Below are the code and all the weights of a small trained network. Each question names an input and a target symbol and asks about switching units off, where a switched-off unit gives its printed mean instead of its output.

import numpy as np


def w(rows, s, z=0):
    codes = np.array(rows[::2]) - 128.0
    scale = np.full(codes.shape[1], s)
    scale[-1] = z or s
    return codes * scale


def norm(h):
    return h / np.sqrt((h * h).mean(-1, keepdims=True) + 1e-5)


def f(y):
    return np.maximum(y, 0)


def softmax(a):
    e = np.exp(a - a.max(-1, keepdims=True))
    return e / e.sum(-1, keepdims=True)


def log_softmax(a):
    a = a - a.max(-1, keepdims=True)
    return a - np.log(np.exp(a).sum(-1, keepdims=True))


def net(x, mask):
    ids = ['αβδεζμπστω'.index(c) for c in x.split()]
    T = len(ids)
    res = E[ids] + P[:T]
    q, k, v = (norm(res) @ M[0].T for M in (Q, K, V))
    z = softmax(np.where(np.tri(T) > 0, q @ k.T / 3**0.5, -1e9)) @ v
    res = res + np.where(mask[0], z, O[0][:, -1]) @ O[0][:, :-1]
    y = f(norm(res) @ A[0][:, :-1].T + A[0][:, -1])
    res = res + np.where(mask[1:9], y, B[0][:, -1]) @ B[0][:, :-1]
    return log_softmax(norm(res)[-1] @ U[:, :-1].T + U[:, -1])


Q, K, V, O, A, B = {}, {}, {}, {}, {}, {}
E = w([
[128,173,1,105],'α',
[182,207,95,135],'β',
[189,106,57,52],'δ',
[133,200,111,172],'ε',
[151,127,128,155],'ζ',
[180,168,132,131],'μ',
[134,34,131,142],'π',
[72,102,67,245],'σ',
[163,178,91,67],'τ',
[156,121,40,119],'ω',
],0.0072)
P = w([
[77,137,168,132],'0',
[241,84,99,112],'1',
[53,120,96,68],'2',
[238,80,79,134],'3',
[52,112,113,54],'4',
[254,65,83,130],'5',
[54,97,149,70],'6',
],0.0048)
Q[0] = w([
[3,185,136,17],'H0',
[182,142,134,112],'H0',
[103,102,132,163],'H0',
],0.0068)
K[0] = w([
[197,86,2,60],'H0',
[111,114,135,152],'H0',
[147,128,138,122],'H0',
],0.01)
V[0] = w([
[143,92,125,198],'H0',
[133,148,204,82],'H0',
[90,144,244,254],'H0',
],0.0059)
O[0] = w([
[115,148,73,244,101],'H0',
[76,143,148,114,94],'H0',
[124,182,2,54,2],'H0',
],0.006,0.0048)
A[0] = w([
[193,101,105,175,225],'N0',
[161,2,110,138,59],'N1',
[148,92,186,157,152],'N2',
[167,96,125,194,130],'N3',
[236,174,149,104,175],'N4',
[99,119,177,79,75],'N5',
[209,111,37,97,78],'N6',
[61,101,220,120,3],'N7',
],0.0075,0.0025)
B[0] = w([
[108,185,148,77,247],'N0',
[217,176,160,172,224],'N1',
[131,217,26,156,254],'N2',
[187,136,123,112,207],'N3',
[129,2,135,184,253],'N4',
[29,50,171,111,166],'N5',
[29,80,196,55,221],'N6',
[53,181,134,65,210],'N7',
],0.0052,0.0048)
U = w([
[140,171,102,117,120],'α',
[135,114,209,97,183],'β',
[194,218,178,158,138],'δ',
[93,152,87,59,73],'ε',
[97,181,42,84,129],'ζ',
[1,119,169,72,179],'μ',
[51,94,87,198,254],'π',
[143,178,78,73,80],'σ',
[165,65,132,215,37],'τ',
[178,108,117,169,33],'ω',
],0.0092,0.0036)

Each question gives the input, a string of symbols that net reads in full, and the target symbol t.
The units are the heads (3 rows each of Q, K, V and O) and the neurons (one row each of A and B). Each row of codes is followed by its name. A weight is (code - 128) times the scale printed after its matrix; where a second scale follows, it is the last column's (O, A, B and U).
mask holds one flag per unit, heads first, then neurons. A switched-off unit (its flag False) gives its mean, the last column of its rows in O or B, instead of its output. The means were averaged over made-up inputs and are rounded, as every weight is.
A unit's drop is (log p(t) with every unit on - log p(t) with that unit switched off) / (log p(t) with every unit on - log p(t) with every unit switched off).
The circuit of an input: a set's keep is (log p(t) with only the set's units on - log p(t) with every unit switched off) / (log p(t) with every unit on - log p(t) with every unit switched off). Starting from all 9 units, units are removed one at a time, each time the one whose removal leaves the highest keep (on an exact tie, the one counted first), for as long as the keep stays at least 0.8.
units of the circuit, in order: the units of the circuit, biggest drop first
unit that matters most: the unit with the biggest drop
k most important neurons: the k neurons with the biggest drops, biggest first
drop when u is switched off: that unit's drop, to one decimal
input β μ α δ μ σ ω, target δ: unit that matters most : N1
input ω ω ε ζ β π μ, target δ: units of the circuit, in order : N6; N2
input β ω α σ τ β, target β: units of the circuit, in order : N6; N2; H0
input β ε δ δ ζ ω, target β: 4 most important neurons : N6; N2; N0; N1
input μ τ β, target μ: units of the circuit, in order : H0; N1
input μ μ δ ε, target μ: units of the circuit, in order : H0; N6; N2
input ω α ε, target δ: units of the circuit, in order : H0; N6; N4
input ζ τ β, target μ: 4 most important neurons : N1; N7; N5; N3
input ε ω π, target δ: units of the circuit, in order : N1; N4; N6
input μ ζ π τ α ζ, target μ: units of the circuit, in order : H0; N6
input β ε δ, target β: 2 most important neurons : N1; N5
input σ δ δ, target β: 2 most important neurons : N5; N1
input β ζ σ ζ μ ω μ, target δ: 2 most important neurons : N6; N2
input ζ τ δ ε, target ζ: units of the circuit, in order : H0
input α ζ β, target τ: drop when N6 is switched off : 0.1
input ζ τ π ζ ω β, target ζ: drop when H0 is switched off : 1.3
input ζ α ε σ ω μ, target ζ: drop when H0 is switched off : 1.0
input ζ δ ω β, target ζ: drop when H0 is switched off : 1.4
